[[121 116 129 102 136 133 134]
 [121 137 142 129 109 114 135]] yields 137

[[126 138 145 125 127]
 [139 155 148 145 145]
 [140 139 134 136 142]] yields 155

[[108 133 110 128 109]
 [121 139 120 145 155]
 [111 131 108 135 138]] yields 139

[[141 130 141 148 127 131]
 [155 135 155 144 140 141]
 [124 148 126 129 124 145]] yields 135

[[123 115 125 119 141 122]
 [119 121 106 136 122 124]
 [125 130 126 124 127 129]] yields 121

[[148 138 148 148 119 147]
 [151 107 123 137 118 102]
 [140 106 123 115 147 144]] yields 107
---
[[152 127 150 152 132 131]
 [118 141 118 136 113 134]
 [141 138 141 132 137 141]] out 134

[[122 152 147 122 135 122]
 [114 134 109 129 128 142]] out 122

[[133 128 123 127 129 150 127]
 [142 138 113 136 129 100 131]] out 127

[[130 141 118 103]
 [130 125 119 116]] out 103

[[147 106 136 126 100]
 [118 150 116 130 113]
 [155 139 110 133 138]] out 113

[[133 133 139 134 137]
 [130 129 131 143 145]
 [106 106 150 148 156]] out 145

[[129 152 110 109 116 108 145]
 [109 121 109 148 126 145 131]
 [122 125 128 123 111 122 127]] out 131

[[125 120 130 105 108]
 [122 126 100 133 112]] out 108
---
[[133 132 129 127 128 156 131 135 124 120 128]
 [130 155 141 134 126 156 135 119 117 105 144]
 [133 127 128 127 130 156 130 132 125 123 125]
 [129 140 139 130 127 156 133 117 125 118 135]
 [130 151 142 132 128 156 136 115 117 106 142]
 [127 143 136 131 125 156 131 116 124 118 138]] Out: 130

[[121  99 112 115 114 148 128 129 124 125 128 143 158 143]
 [147 139 108 132 124 109 134 108 142 126 129 121 111 121]
 [119 104 122 145 124 118 115 143 120 150 102 121 135 121]
 [115 136 153 132 152 133 136 137 119 106 136 125 124 143]
 [120 117 121 148 130 120 108 139 125 151 106 120 135 114]
 [108 142 155 130 151 135 133 139 118 112 143 122 125 139]] Out: 147

[[129 134 129 131 149 129]
 [132 129 137 131 142 136]
 [132 130 131 132 134 132]
 [133 131 138 132 133 135]
 [130 132 129 132 132 129]
 [129 135 129 131 142 129]
 [130 133 128 134 129 129]
 [132 130 135 131 135 135]
 [134 131 137 131 131 134]] Out: 132

[[121 122 122 121 123 123 126 125 129 127 128 128 130]
 [139 131 132 132 130 127 125 125 123 122 118 113 115]
 [124 124 127 130 130 129 132 133 137 138 137 140 141]
 [106 109 110 115 118 120 123 127 130 132 136 138 139]
 [122 123 124 126 126 124 125 123 123 124 123 127 125]
 [118 118 118 118 120 120 123 121 125 126 128 127 127]
 [113 115 123 126 128 133 134 136 137 141 143 145 146]
 [110 109 111 115 119 123 125 129 131 136 139 144 146]
 [123 124 122 123 122 121 120 120 119 118 121 123 122]
 [133 132 137 133 131 132 132 131 128 130 130 133 123]] Out: 139

[[126 126 125 121 118 122 136 137 119 137 136 126 136 125 118]
 [140 140 128 114 120 127 120 116 123 116 116 128 116 126 115]
 [152 141 133 113 122 136 106 108 124 102 102 132 103 131 116]
 [144 128 129 123 125 135 114 126 124 116 116 128 117 130 125]
 [124 128 135 110 107 126 137 132 111 133 132 136 130 133 105]] Out: 140

[[128 148 148 128 107 108 128]
 [120 143 151 136 113 105 121]
 [113 136 151 142 119 105 114]
 [126 107 109 130 149 147 125]
 [149 129 108 108 127 148 148]
 [105 117 141 151 138 115 105]
 [150 147 124 106 110 132 150]
 [144 121 106 112 135 151 144]
 [146 150 133 109 106 124 146]
 [118 104 115 138 151 141 117]
 [139 151 139 116 105 117 141]
 [106 111 134 151 145 122 105]] Out: 120
---
[[112 130 114 139 127 121]
 [103 130 114 139 125 127]]	125

[[140 157 129 134 141]
 [144 109 133 127 136]]	127

[[126 105 143 129 129]
 [110 143 125 148 108]]	148

[[120 142 136 137]
 [119 113 119 107]]	119

[[118 121 134 151 131 128 118]
 [122 121 130 136 128 136 119]]	136

[[117 126 136 136 154 118]
 [132 132 115 127 123 142]]	123

[[128 138 128 126 125 126 128]
 [127 135 128 107 130 131 129]]	131

[[139 124 150 146 155 115 131]
 [114 123 130 120 154 134 134]]	134
---
[[130 113 105 108 118 112 123]
 [137 127 126 125 124 131 127]
 [129 115 111 111 120 114 126]
 [124 132 116 139 133 124 105]
 [130 130 129 133 131 132 121]
 [128 117 103 114 119 113 117]
 [129 114 102 110 118 111 120]
 [129 130 130 136 134 133 118]
 [130 114 114 113 123 118 127]
 [128 119 112 118 124 117 120]] Answer: 124

[[121 114 130 133 133 133 131 139 131 124 134 123 122 122]
 [119 131 147 110 115 122 135 146 121 128 119 120 114 136]
 [116 128 150 101 108 117 137 145 118 128 123 117 119 131]
 [138 127 131 137 128 125 130 127 128 121 121 125 122 116]
 [137 126 126 124 126 133 131 131 124 132 126 127 124 114]
 [130 128 126 130 127 128 129 130 130 127 127 125 125 129]
 [122 125 135 138 126 132 133 148 132 130 136 121 124 112]] Answer: 121

[[129 127 132 137 128 122 131 144 125 110 140 152]
 [132 126 136 134 135 134 130 123 121 108 135 155]
 [107 125 111 134 132 146 119 120 119 132 119 131]
 [120 129 133 143 120 124 120 157 130 118 123 128]
 [132 126 134 135 132 127 132 133 123 108 139 155]
 [112 126 119 135 133 149 118 114 118 126 117 134]
 [118 126 126 135 135 149 119 111 118 119 118 140]
 [130 126 135 133 136 141 126 115 120 110 129 152]
 [122 129 130 141 121 121 124 157 128 116 131 137]
 [125 126 132 134 136 146 123 111 118 114 123 146]
 [125 128 130 140 124 120 129 152 126 113 137 145]] Answer: 113

[[115 121 112 123 123 135 140]
 [133 131 146 142 136 105 110]
 [107 108 104 119 111 128 146]
 [129 128 134 134 132 119 122]
 [118 122 116 125 124 133 137]
 [120 116 123 128 121 118 131]
 [107 113 103 120 116 135 147]
 [127 127 125 125 131 127 127]
 [134 121 142 136 128 105 114]
 [134 127 134 126 138 112 115]] Answer: 138

[[140 128 108 144 126 142 139]
 [133 123 111 145 128 140 140]
 [127 120 118 142 124 137 140]
 [136 128 115 150 130 146 140]
 [135 137 131 117 129 121 119]
 [132 125 108 136 126 133 136]
 [126 126 121 148 126 145 140]
 [121 119 117 134 123 130 138]
 [124 127 133 118 126 119 123]
 [124 125 132 113 127 115 122]
 [133 123 104 144 124 140 143]] Answer: 124
---
[131 138 100 113 146 137] gives 131
[150 121 146 124] gives 150
[158 123 120 128 118] gives 158
[139 102 126 142 129 113 146] gives 139
[153 123 118 128] gives 153
[129 148 156 146 152 135] gives 129
[130 110 114 153] gives 130
[101 139 113 130 119] gives 101
---
Input:
array([[143, 141, 107, 129],
       [135, 126, 134, 105]])
Output: 141

Input: array([103, 151, 146, 113, 131, 136])
Output: 151

Input:
array([[128, 136, 113, 147, 138],
       [144, 126, 107, 144, 139],
       [154, 127, 114, 118, 107]])
Output: 136

Input: array([133, 124, 132, 101, 157, 144, 149])
Output: 124

Input:
array([[121, 152, 128, 118, 135],
       [126, 122, 115, 143, 147]])
Output: 152

Input:
array([[125, 120, 119, 129, 151],
       [130, 127, 129, 132, 125],
       [128, 127, 132, 126, 133]])
Output: 120
---
[116 138 130 156 137] => 137

[[120 118 134 145 114 135 135]
 [103 115 125 144 121 134 136]] => 115

[ 99 133 135 104 130 146 131] => 130

[143 122 105 144 139 102 117] => 117

[130 148 106 131 132 122] => 130

[128 114 156 122 125] => 125
---
[[127 134 126 131 136 119 119 132 126 130 110 144 115]
 [138 116 114 113 125 126 122 143 115 147 136 123 134]
 [152 145 145 146 125 125 122 110 145 120 134 142 127]
 [128 135 132 134 109 145 146 121 133 132 127 126 138]
 [123 139 140 139 124 115 113 143 138 133 124 125 118]
 [125 125 127 126 115 121 124 123 128 139 125 114 122]] Answer: 122

[[150 152 154 154 151 145 138 130 121 114 108 104 102 102 102]
 [147 153 154 154 153 149 142 134 126 119 112 107 103 102 102]
 [152 154 154 153 150 141 134 125 117 111 104 102 102 102 103]
 [144 150 154 154 154 153 147 141 133 125 117 109 104 102 102]
 [140 148 152 154 154 153 150 144 138 130 121 114 107 102 102]
 [144 150 154 154 154 153 146 140 130 124 117 109 104 102 102]
 [129 136 146 151 154 154 154 150 146 138 131 124 117 109 103]
 [135 144 148 153 154 154 153 148 141 135 127 117 110 103 102]] Answer: 102

[[125 135 130 119 135 115 138 130]
 [126 133 134 134 129 123 132 116]
 [126 106 132 116 141 133 108 142]
 [123 130 127 133 129 135 132 120]
 [133 112 137 124 149 119 112 137]
 [102 123 130 141 135 134 119 122]
 [113 122 127 126 131 127 119 138]
 [128 128 136 129 147 112 129 126]] Answer: 126

[[121 127 125 130 124 129 131]
 [137 128 129 122 135 126 123]
 [127 150 130 137 133 148 136]
 [131 132 145 145 121 135 140]
 [125 136 139 148 119 138 145]
 [134 131 123 117 139 129 118]
 [126 151 131 138 132 150 134]
 [125 134 135 145 120 135 147]] Answer: 147

[[137 128 125 150 129 133 130 123 115 123 137 121 127 139 123 138]
 [126 143 136 129 137 148 125 114 122 120 143 119 123 141 110 121]
 [114 117 152 148 146 135 144 122 108 132 134 116 123 134 121 118]
 [131 141 131 151 131 127 125 133 116 124 124 134 128 131 135 131]
 [132 111 115 147 118 121 139 135 118 139 119 131 130 119 138 142]
 [139 114 107 126 121 136 137 115 133 132 134 114 122 135 115 144]] Answer: 144

[[124 131 153 145 124 116 124 100 110 107 127]
 [138 150 149 103 142 140 116 125 155 103 105]
 [151 117 105 109 156 116 128 109 140 129 138]
 [124 116 133 103 156 135 139 102 139 128 136]
 [104 116 105 134 154 116 138 147 117 107 150]
 [102 139 134 121 112 131 134 114 148 135 131]
 [116 132 142 109 120 147 153 114 119 127 151]
 [121 121 112 126 116 144 129  99 121 126 145]] Answer: 145

[[126 126 114 131 133 119 120]
 [151 103 136 114 120 158 138]
 [127 129 106 129 134 124 120]
 [116 146 138 111 109 123 149]
 [134 129 114 124 126 129 126]
 [123 124 135 138 139 119 120]
 [144 104 135 126 133 149 131]
 [122 136 134 139 137 119 118]
 [119 146 133 117 114 120 139]
 [140 118 138 130 130 138 129]] Answer: 129
